Rows are numbered. After the first five, each row is followed by the numbers of the four nearest rows among all rows above it, by straight-line distance, nearest first.
1: [-2.09 -1.07 -0.29 -1.38 -1.53  3.35  2.81  1.17 -2.11 -2.26  6.02  1.24
  2.64  0.14 -0.60  0.38 -0.34  0.86 -0.83  1.08 -2.99 -0.51  1.00  0.90
  1.69 -3.04  4.29 -2.18  0.78 -0.28  1.98 -1.60 -0.77 -1.41  2.14 -2.64]
2: [-0.95 -0.78  0.59 -1.46 -1.64  0.33 -2.78 -1.86 -0.48  0.17  6.67  0.63
 -0.55  1.75 -0.45 -0.75 -0.34 -3.16  0.14 -3.91 -0.37  0.32 -0.15  4.31
  0.80 -1.99 -0.63 -1.76  1.71 -0.08  0.65  0.06  2.78 -2.73  2.08  1.95]
3: [-3.38 -1.41 -0.45 -0.33 -1.83  0.44  1.13 -2.36 -1.44  0.16  1.63  0.66
  0.67 -1.93  4.94  0.53  1.49 -6.36 -2.76 -3.30 -1.12 -1.01 -1.11 -3.35
  1.64  0.92 -3.03 -2.13 -0.67 -0.28 -1.15  0.36  1.43  0.08  0.30 -0.25]
4: [-0.32 -1.85 -2.03 -0.89  2.07  3.03  1.42 -0.03  1.61  0.37  3.22 -2.51
  0.81  0.44 -0.62  1.14 -2.14 -1.22  5.36 -0.96  0.13  2.22  0.22 -2.38
 -2.06 -1.58 -2.20  3.86  2.32  1.15  0.07  0.25 -1.15 -0.24 -2.83  3.11]
5: [ 1.75  0.17 -0.36 -0.57  2.61  1.42 -2.14 -2.36  2.60  3.85 -1.56  0.20
  2.37  1.55 -1.27  1.36 -0.13 -0.69  2.57  2.65  1.43  2.32  1.36 -0.76
 -0.43 -1.79 -2.31  1.39  3.72  3.32 -1.25 -1.03  0.68 -1.96 -2.32  2.54]
6: [-0.09 -2.32 -1.41 -0.15  0.34  1.08  0.79  2.67 -1.24 -1.99  0.29 -1.28
  2.05 -2.24 -0.91  0.16  2.30 -2.77 -0.03  0.82 -1.33  1.46  2.27  0.11
 -2.00 -1.42 -0.72 -1.36 -0.43  2.45 -0.98  0.44 -1.08 -1.79 -0.42 -1.58] : 1 4 3 5
7: [ 1.71  0.44  0.43  0.20  2.65  3.14 -0.39 -0.53  1.29  2.32 -3.26 -1.50
  0.96  3.53 -0.69  1.15  1.84 -1.14  3.24 -0.86 -2.74  0.07 -1.20 -0.11
  1.34 -1.62 -1.76  3.36 -0.48 -0.35 -0.27 -1.79  1.27 -1.86 -1.77  4.11] : 5 4 6 2
8: [ 0.95 -0.69 -3.34 -0.41 -0.49 -0.86  1.66  0.89 -1.15 -0.09  4.36  2.63
  1.27  0.52 -2.33  1.24 -0.46  0.10  1.74  1.71  3.16 -0.51  2.64  3.46
  1.96 -1.99  4.02 -1.37  1.00  1.49  2.36 -0.48 -0.06 -1.44  1.65 -4.29] : 1 6 2 5
9: [-1.28 -2.34  3.06  0.48  1.55  2.35  2.35  2.43  2.20 -0.53  1.10  1.57
  1.27 -7.40  2.96  2.47  0.74 -3.75 -1.48  0.61 -1.38 -0.20  0.61 -3.57
 -0.81  0.78 -2.24  0.69 -1.53  2.86  1.99 -1.83  1.70  0.51 -0.13 -0.54] : 6 3 4 1
10: [ 1.87 -2.00 -1.87 -0.50 -2.39 -0.73  1.18  1.39  0.97 -2.05  4.38  2.05
  1.97  3.42  0.14  2.29  1.14  1.05 -0.04  1.90 -0.75  1.46  2.69  2.30
 -4.32  1.17  6.64  1.30  2.50  3.64  4.05 -1.21 -3.07 -1.50  0.13  0.95] : 8 1 6 4
11: [-2.07 -0.61 -3.20  0.14  0.09 -2.02  2.42  1.26  1.47 -1.69  5.02 -1.94
  0.95  0.15 -1.68  0.75  1.29 -0.89  1.05  0.31 -1.60  2.13  3.02  1.35
 -1.01  1.23  3.46  0.16  0.81 -0.28  0.23 -0.26 -1.88 -0.94  1.27 -4.80] : 8 6 1 10
12: [-2.45 -0.32  1.81 -2.42 -0.98  1.71 -1.60 -0.11 -0.71 -0.87  6.40 -0.08
  0.87  4.29  1.23 -2.85  1.60 -1.43  1.77 -0.86 -0.20 -0.95 -1.80  5.42
 -0.67  1.20  1.73 -1.44  3.08 -0.76  0.57 -0.99  1.24 -2.65  0.85 -0.60] : 2 1 11 8
13: [-1.66  1.34 -1.12 -1.50 -1.21  0.11 -0.81  0.66  1.07  0.64  0.07  0.10
  1.85 -0.57  2.42 -2.44 -0.39 -3.33 -3.30 -1.44  0.63 -3.17 -1.33 -0.41
 -0.90  0.65 -0.94 -4.50 -1.23 -0.32 -0.85 -0.46  1.45 -0.48  1.01  1.12] : 3 6 2 12
14: [-0.73  1.09 -2.49 -0.10 -0.26 -1.90 -1.35 -0.73 -1.04 -1.69  1.52  1.61
  3.41  1.38 -4.26 -0.12 -0.12  0.74  1.90  0.48 -1.62  2.78  0.88  0.55
 -3.46 -0.41  3.37  1.46  2.36  4.64  0.93  0.27 -1.48  1.18 -1.37 -0.23] : 10 11 6 8
15: [ 1.05 -0.12 -0.68  0.22 -1.35  1.93 -1.50 -0.80  0.10  0.03  1.86  0.79
  0.38  3.74 -1.66 -0.60  0.07 -2.71  2.84 -0.94 -0.67  0.38 -0.88  2.97
  0.72 -0.58 -1.93  0.65  3.34  0.61  1.88  0.69  1.30 -1.96 -0.49  4.32] : 2 7 12 5
16: [-1.28 -2.18  0.85 -1.50 -2.20  0.54  0.29  3.10 -1.61 -5.32  9.99  0.28
  1.19  1.76 -0.31 -0.39  0.30 -0.40 -1.58 -1.61  2.27 -0.63 -1.73  5.83
 -0.54 -1.18  4.18 -2.13  2.26 -1.32 -0.65  0.43 -0.09 -1.75  2.57 -2.41] : 12 1 2 8
17: [-1.41 -0.90  1.50 -1.29 -1.53  0.97 -2.82  0.93 -0.25  3.82  0.80  1.34
  0.26  1.13  0.63  0.47  1.22 -3.04 -2.11 -1.99  1.31 -4.00 -4.01  2.49
  2.64 -0.08 -4.68 -3.03 -1.27 -1.41 -1.19 -0.22  1.66 -4.06  0.36  2.98] : 13 2 15 3
18: [-0.72 -1.63 -3.56  0.50 -1.84  3.05  3.43  1.73  1.05 -0.45 -6.30  0.25
 -0.22 -2.42  3.25 -0.75  0.50 -4.08 -2.70 -0.60 -1.55  0.33  2.38 -5.28
  0.36  0.35  1.17 -3.15 -1.10  3.13 -0.55  1.09  0.78 -1.94  2.19 -5.08] : 6 3 13 9
19: [-0.64  2.53 -3.08 -1.34 -1.82 -0.96 -1.62 -0.51 -1.82 -1.81  0.07  3.06
 -2.63 -1.96 -2.14 -0.32 -0.34 -2.44 -1.79  0.76  0.21 -1.48  0.95 -2.08
 -0.47 -1.23  3.91 -4.06 -1.84 -1.57  0.23  0.28 -0.64  0.32  2.30 -2.65] : 13 8 6 1
20: [-0.42 -0.44 -3.02 -0.41 -2.72  1.04  0.93  0.73 -1.42  1.09  0.76  1.31
  0.12  1.28 -2.59 -0.35 -1.10  0.20 -0.30  0.95 -0.58  1.21  1.09  0.52
  3.56 -0.09  3.02 -1.60 -0.19  0.06  2.26  0.92  0.98 -0.17 -1.98 -4.05] : 8 1 19 11
21: [-2.34 -1.24  1.67 -2.21 -2.92 -0.47 -0.80  0.82  0.19 -2.81  9.86 -1.93
  1.93  2.29 -3.30  0.61  0.74 -0.91  1.91  0.69 -0.24  0.56 -0.12  6.20
 -0.65 -1.73  2.96 -1.85  3.85 -3.64 -0.02 -1.02  1.45 -1.96  0.25 -0.38] : 16 12 2 1
22: [-1.77  1.14  0.15  1.43 -1.88  1.89 -0.65 -0.87 -0.91  1.00 -4.39  0.55
 -1.91 -0.03  1.83 -0.27 -1.24 -2.52 -1.98 -1.36 -0.06 -1.40 -2.78 -3.17
 -0.11  1.93 -1.03  0.35 -4.29 -2.26 -0.37 -0.51  0.17  3.44 -0.65 -0.99] : 13 3 19 20
23: [ 1.11 -0.88  1.40  0.01 -1.28 -1.84 -3.27 -4.29  0.24  0.39 -9.49 -0.77
 -0.69 -1.16  1.51 -1.63  0.27 -0.24 -0.94 -2.72 -0.56 -1.56 -0.06  0.25
 -0.92 -0.51 -2.50  4.26 -3.49  0.93 -1.47 -0.79  2.17  1.38 -2.86  1.52] : 22 7 13 5
24: [ 2.67  0.98 -3.28  1.43  1.27 -0.51  1.08  0.57 -0.42  0.95 -5.03  1.25
  0.95 -1.83 -1.83  1.33  0.30  0.60  1.30  1.42 -1.31  2.94  1.66 -2.22
  0.20  0.55  3.17  2.30 -0.29  3.36  1.20  0.31 -1.80 -0.01 -1.86  0.06] : 14 6 20 5
25: [ 4.65 -0.37  2.05 -0.17  2.24  2.16 -1.78  0.30  2.46  2.09  0.28  0.70
  3.15  0.61  0.65 -0.21  0.58 -2.24  1.51 -1.87  0.62 -0.28  0.15  1.11
  2.67 -2.39 -2.74  1.73  0.80  0.94  0.01 -0.55  2.23 -0.27 -2.84  3.48] : 7 5 15 4
26: [ 0.81  1.28 -1.25 -0.54 -2.70 -1.60  0.08  1.57 -2.20  1.00 -0.58 -0.07
 -3.54 -0.48 -2.15 -0.12 -1.07  0.67 -1.82 -0.42  0.96  0.66  2.54  1.26
  2.05  0.87  3.49 -3.45  0.60 -2.56  0.44  0.40 -2.03 -0.46 -0.55 -2.67] : 20 19 8 11
27: [ 5.58 -0.24  9.58 -0.01  1.82  7.76  8.10  0.09  2.93 -8.20  9.99 -3.77
 -2.39  0.57 -1.09  2.03  1.76 -2.65 -2.02  1.97  5.70 -6.04 -3.83  9.04
 -1.64 -0.88 -9.99 -9.99  9.99 -5.43  2.59 -2.67  5.18 -1.20  5.59 -4.82] : 16 21 12 2
28: [ 3.14  0.19  0.67 -0.26  0.47 -1.30 -0.15  2.43  0.16 -1.86 -1.55  1.04
 -0.18  2.09 -2.28 -1.19  0.31  1.93  2.76  1.49 -1.17  2.70  1.14  0.61
 -1.06  0.71  3.57  0.39  1.58  1.45 -0.61  0.46 -0.46 -0.18 -2.29  0.07] : 14 24 20 6
29: [-2.21 -2.63 -0.68 -1.49 -2.00 -0.61  0.57  0.43 -1.04  0.34 -0.76 -0.38
  1.07 -2.89 -0.06  0.16 -0.72 -2.19  0.80 -0.26 -1.25  0.30  0.89  2.08
 -1.93  0.82  3.85 -0.50 -1.39  0.74  1.50 -0.57 -2.07  0.89  1.61 -4.19] : 6 11 20 26
30: [-0.79 -0.23  0.20 -1.01  0.50  1.67 -2.06  0.74  2.78  0.92 -6.73 -0.67
  0.84 -1.58 -0.17 -1.23 -0.38 -1.36 -0.17 -1.10 -0.01 -0.76  0.05 -0.33
  0.87 -0.05 -5.71  0.69 -0.82 -1.85  0.06  0.45  1.86  1.53  0.05  2.52] : 23 22 7 25
31: [ 1.09 -0.93  1.56 -0.58 -0.05  0.52 -1.85  1.25  0.66 -1.84  8.93 -0.72
 -1.15  4.92 -3.01 -0.28  1.14  1.13  0.51  0.75  0.01 -0.54 -1.50  5.26
 -1.54  0.07  1.43 -2.89  4.29 -1.37 -1.27 -1.09  1.89 -1.30  0.06  0.26] : 21 12 16 2
32: [ 2.74 -0.72  2.19 -0.62  2.48  0.04  1.38 -0.49  1.77  0.33  0.99 -0.29
  0.72  2.25  1.36  0.86 -0.95 -2.95  0.14 -0.75 -0.62 -0.87 -0.74 -1.04
  1.32 -0.96 -4.97 -0.18  0.15 -1.10 -1.50 -0.24  2.03 -0.70  0.18  4.50] : 25 7 15 30
33: [-3.40 -3.31 -1.69  0.77  0.45  0.98  2.01  2.74 -2.33 -2.87  2.70  2.70
  0.17 -4.57  0.67 -1.19  1.56 -3.00 -2.68  0.31 -3.47 -1.19 -0.23  1.73
 -3.77 -0.16 -1.03 -1.19 -0.57 -0.32 -1.48  1.39  0.94 -1.96  0.65 -5.41] : 6 29 11 1
34: [-0.57  1.83  1.51 -1.03 -0.92 -0.60  0.14  0.90  0.25  1.97  3.10  0.19
 -1.07  1.79  1.40 -0.31 -1.62 -2.56 -0.28 -1.29  0.84  0.04 -1.11  2.79
  1.75 -1.32 -1.55 -6.66  1.43 -2.79  0.46 -0.08  1.02 -1.63  0.93  2.11] : 2 13 17 32
35: [-0.02  0.76  2.05  0.13  1.76  2.10  0.26 -2.48 -1.09  1.79 -5.29  0.04
 -0.64 -2.03  2.08 -0.41  0.09 -1.70  0.53 -1.25  2.08  0.03 -1.26 -1.69
 -1.64  1.42 -6.91 -0.23 -1.00 -1.26  0.36 -0.78  0.94  1.95 -0.28  3.34] : 30 22 32 23
36: [ 1.81 -0.18 -1.51 -0.41  1.48  1.33  1.28  1.71  0.57  2.95 -7.07  1.46
  0.95 -2.39 -0.70 -0.86  0.13  0.69 -0.47  0.31  0.78  0.29  4.86 -3.79
 -1.03  0.83 -0.44 -2.95  0.85  0.34  1.33 -0.80 -2.36  0.29 -2.83 -3.84] : 24 18 6 26
37: [ 2.62 -0.18  0.35 -0.73  1.59  2.44 -4.59 -2.08  0.64  0.41 -8.35  2.58
  0.90 -1.86 -0.66 -0.19 -1.56 -3.04  1.42 -2.19  0.63  0.56 -3.22  4.96
  1.07 -0.95 -5.75 -0.57 -2.60  0.21 -1.06 -1.59  3.65  1.31  0.63  2.76] : 30 35 23 25
38: [-2.19 -0.95  1.55 -0.53  1.08  2.67 -2.99 -2.57  0.97  1.02 -6.70  1.85
  0.11 -1.42  1.53 -0.94  1.17 -4.73 -0.49 -3.86 -0.83  0.05 -0.65  3.68
  0.24 -0.94 -7.61 -1.05 -2.61  0.16 -1.37 -1.76  4.94  0.23  0.06  0.88] : 37 30 35 23
39: [-0.96 -2.01 -2.62  1.37 -0.27  0.00 -0.82  1.57 -0.11 -0.84 -0.06 -0.64
  0.32 -2.20 -0.49 -0.15  0.92 -1.54 -0.29  1.27  1.12  0.80  0.69 -0.75
  0.30  2.26  1.16 -1.21 -0.65  2.02  1.48 -1.01 -1.45 -0.22 -1.24 -5.20] : 29 6 20 11
40: [ 0.85 -0.48 -3.05  1.56  1.31 -0.73  1.56  2.05 -2.81 -0.96  0.12 -0.44
  1.13  0.58 -1.16 -0.54 -1.46  0.33 -1.70  1.28 -1.56  0.14  1.13 -0.20
 -2.42  0.20  2.77 -2.63  0.70  3.13  2.23 -0.23 -3.68 -2.03  1.67 -3.14] : 39 6 29 11
41: [ 0.24 -0.96  2.69 -0.35  3.51  1.73 -1.12 -2.33  2.36  1.25 -3.26 -1.78
  1.77  0.83 -0.23  1.46 -1.02 -2.74  3.00 -1.25 -1.16  2.61  1.77 -0.59
 -1.60 -3.01 -1.41  4.23  0.31  0.49 -0.83 -2.42 -0.43 -0.70 -1.06  4.40] : 7 5 25 4
42: [ 2.66 -0.79 -0.62  1.27  2.29 -1.00  2.28 -1.27  2.59 -0.15  1.26  0.34
  0.45  2.10 -3.03 -0.08  0.03  3.92  2.58  1.92 -1.14  1.54  0.52  2.80
 -0.85 -0.19  6.08  0.25  3.53 -0.12  0.94 -1.63 -2.61  0.71  0.41  0.52] : 28 14 10 11
43: [ 0.55 -0.82 -1.60  0.82 -0.23  0.54 -0.52 -0.65  1.58 -0.74 -3.43  0.56
  0.12  3.32 -1.68 -0.53  0.25  1.07  2.16  1.89 -1.66 -0.19  1.17 -0.04
 -0.13 -1.01  6.17 -1.23  1.89  1.54 -0.24 -0.62 -1.66 -0.86 -0.99 -0.01] : 28 42 24 14
44: [-3.19 -2.22 -1.08  0.62 -2.99 -0.16  0.49  3.22 -1.29 -1.29  4.51 -0.55
 -1.64 -0.96 -2.03  0.32  1.52 -1.36 -1.39 -1.72 -2.00  1.46 -1.04  0.02
 -1.09  2.08  4.22 -1.64 -0.85 -0.07  1.12  0.11 -1.06  0.26  1.04 -3.96] : 11 29 39 20
45: [ 2.19 -0.27  0.87  0.69  0.98  0.81 -0.12 -1.08  0.53  1.70  0.31  0.00
  2.53  2.68  1.90  0.04 -1.39 -2.32  1.74  0.21  0.32  0.29  2.99  2.14
 -0.35 -0.53 -4.19  2.77  3.28  2.10 -0.57 -0.84  0.54 -1.15 -2.18  3.87] : 25 5 15 32
46: [-0.28 -2.90  1.34  1.01  3.75  3.70  1.94 -0.27  1.92  1.33 -1.35  0.13
  1.57 -3.25  2.97  0.18  0.26 -1.28  0.90  0.05  0.68  1.89  0.99 -2.88
  0.68 -0.57 -8.54  2.57 -0.03  1.85  2.41 -1.51  0.17  3.67 -3.29  1.54] : 35 9 30 25
47: [ 1.19  1.05  0.98 -0.13 -0.83  0.06 -0.86 -0.60 -0.44 -1.17 -0.04  1.95
 -1.19  3.95 -0.56  0.19 -1.73  1.74  0.48 -2.03  0.52 -0.75 -0.58  2.07
  0.48 -0.45  0.92 -1.04  1.53 -1.22 -2.96  0.77  2.27 -1.67 -0.08 -0.47] : 28 15 34 43
48: [-1.35  1.33  3.50  1.03 -0.73  2.85 -4.05 -0.04 -1.70 -0.83  0.15  2.23
 -0.44 -0.70  3.11  0.49 -3.31 -3.79 -0.85 -1.70  0.01 -4.81 -3.06  2.62
  2.05  1.75 -3.77 -4.72 -0.64 -1.32  0.07 -0.40  3.42  2.28  2.83 -0.91] : 13 17 34 22
49: [ 2.78  0.87 -1.19  0.35  0.33  1.37  0.35  0.54  1.26  0.89 -2.65  0.63
 -1.29  5.95  0.93 -0.69  0.29 -0.59  2.57  2.58 -0.13 -0.37 -0.20  1.57
 -0.13 -1.14  2.97 -1.05  3.16  0.18 -0.90  0.00 -0.69 -1.58  0.64  1.38] : 43 28 47 15
50: [ 0.43  0.11  1.16 -2.20 -0.47 -1.00 -0.74 -0.28  1.23  0.29  1.20  1.70
  1.31  5.56  1.76 -0.09  1.86  0.62  1.41  0.35  1.41  0.52 -2.71  3.73
  1.39  0.14  0.58 -1.00  0.35  0.68  0.14 -0.35  1.98 -0.69  0.00  3.07] : 47 15 49 12
51: [-1.73  1.63  0.22 -1.85  1.18 -0.22 -2.32 -0.98  0.90  0.53  7.75 -0.25
  2.01  0.54 -0.12 -3.92 -0.67 -2.10  0.51 -2.13  0.94 -0.48  0.55  1.75
 -0.93 -0.28 -1.89 -0.36  1.05  0.45  1.45 -0.16  1.33  0.74 -0.10  5.94] : 2 15 12 34
52: [ 2.58 -1.35 -1.67 -0.20  1.84  0.40 -1.46 -1.46  2.01  2.87 -4.30  2.46
  1.66 -3.57 -0.54  1.85 -1.15 -2.19  0.47 -0.36  0.09  1.05  0.03 -2.14
  2.04 -0.27 -3.28 -0.82 -0.61  0.47  2.55 -0.37  0.57  1.90 -1.44  2.63] : 30 35 25 46
53: [-2.96  0.38  2.10 -0.62 -0.78 -0.50 -2.64  0.12 -0.14  2.18  5.08  1.51
 -0.22  3.30 -0.83 -2.49 -0.34 -0.01  1.24 -1.41 -3.32  0.01  0.21  6.86
 -0.58 -0.07  4.73  0.39  1.58 -3.20 -0.86  0.83 -0.13 -3.14  1.31  1.63] : 12 2 21 31
54: [ 1.35 -1.15 -1.17  2.86  2.81 -1.90  1.77 -0.10  2.27  0.06 -3.06  2.70
  0.10 -5.00 -1.27  0.63 -0.63 -3.34 -0.11  1.36 -0.45 -0.01  2.87 -6.19
 -3.85  0.39  0.73  1.95 -0.89  0.83  3.11 -0.21 -1.63  1.90 -3.01 -6.00] : 36 39 24 9
55: [ 0.54 -1.66  0.83 -0.58  0.20  0.96 -1.56 -0.85  0.32 -0.85  6.28 -0.15
  0.18  3.85 -0.03  0.92 -0.94  0.60 -1.75  2.04 -0.01 -1.99 -0.64  4.24
  1.35 -1.11  0.44 -2.44  4.91 -1.82 -3.08  0.27 -2.79 -3.34 -0.40 -0.35] : 31 12 47 21
56: [-0.06 -0.64 -2.66 -0.61  0.08  2.31  0.85  3.15  0.12 -1.51  2.01 -0.17
 -0.69 -1.08 -1.40  1.61  0.48 -2.09 -0.03 -2.00 -2.02 -0.01 -0.46 -0.35
 -3.49 -0.05  1.53 -2.68 -0.89  1.03  1.14 -0.52 -3.11  0.04  1.85 -3.16] : 44 6 40 29
57: [-4.22  0.20  0.12 -1.55 -0.88 -1.16 -1.80 -0.48  0.65 -0.98  9.99 -0.74
  0.73  0.67 -1.06 -0.18  3.54 -1.13  1.07 -0.66 -1.18  2.28  1.00  3.71
  0.82 -0.70  0.58  0.74  4.43  0.97 -1.00 -1.35 -1.49 -4.20 -0.17 -1.77] : 21 12 2 11
58: [-0.66  0.10  2.79 -0.74  0.97  1.84 -2.69  0.33 -0.61  0.63  2.03  0.34
 -0.02  2.63  0.06 -1.50  0.86 -3.49 -1.75 -1.58  0.64 -0.65 -3.49  4.28
  0.44  0.16 -0.72 -2.92 -0.88 -0.70 -1.14  0.75  3.43 -1.38  0.31  1.75] : 17 34 2 50
59: [ 3.26 -1.65 -1.20  0.33  1.93  1.34 -1.12 -0.92  1.34  1.35 -2.57  1.37
  0.52 -3.11  2.60  3.38 -2.28 -1.58 -0.78 -0.48 -0.38 -0.45  1.96 -0.34
  0.77  0.96 -1.92  1.13  0.04  2.72  1.76 -2.27  2.80 -1.06  0.37 -1.80] : 52 9 39 25
60: [-0.17 -1.92 -0.24 -0.98  1.38  0.76 -0.21  0.96 -0.46 -2.92  6.83  0.66
 -0.10  2.50 -2.76 -0.69  2.25 -1.61  0.86  2.16 -0.20 -0.51 -1.90  2.23
 -0.27 -2.12  0.57 -0.45  3.33  2.26 -1.25 -0.44 -0.06 -1.40  0.47 -0.27] : 31 55 12 57
61: [ 2.24  0.24 -1.14 -0.92 -1.55 -2.49 -2.37  1.80  0.69  0.90 -3.09  1.19
 -0.46  3.15 -2.67 -2.19 -0.19  0.65  1.93  0.88  0.15  0.03 -1.22  0.96
 -2.11  2.08  0.96 -1.35  2.14 -1.96  2.09  0.49 -2.16 -2.87 -0.56 -1.12] : 28 49 43 47
62: [-1.29  1.40  3.04 -1.90 -1.29 -2.00 -2.72 -0.07 -0.52 -0.51  4.06  1.67
  0.21  5.07 -0.87 -0.08  1.65 -0.44 -1.22 -2.10 -0.75  0.12 -1.42  6.49
  0.50 -1.75  0.77 -1.59  1.05  0.85 -1.80  0.32  1.33 -1.28 -1.35  2.64] : 50 58 2 12
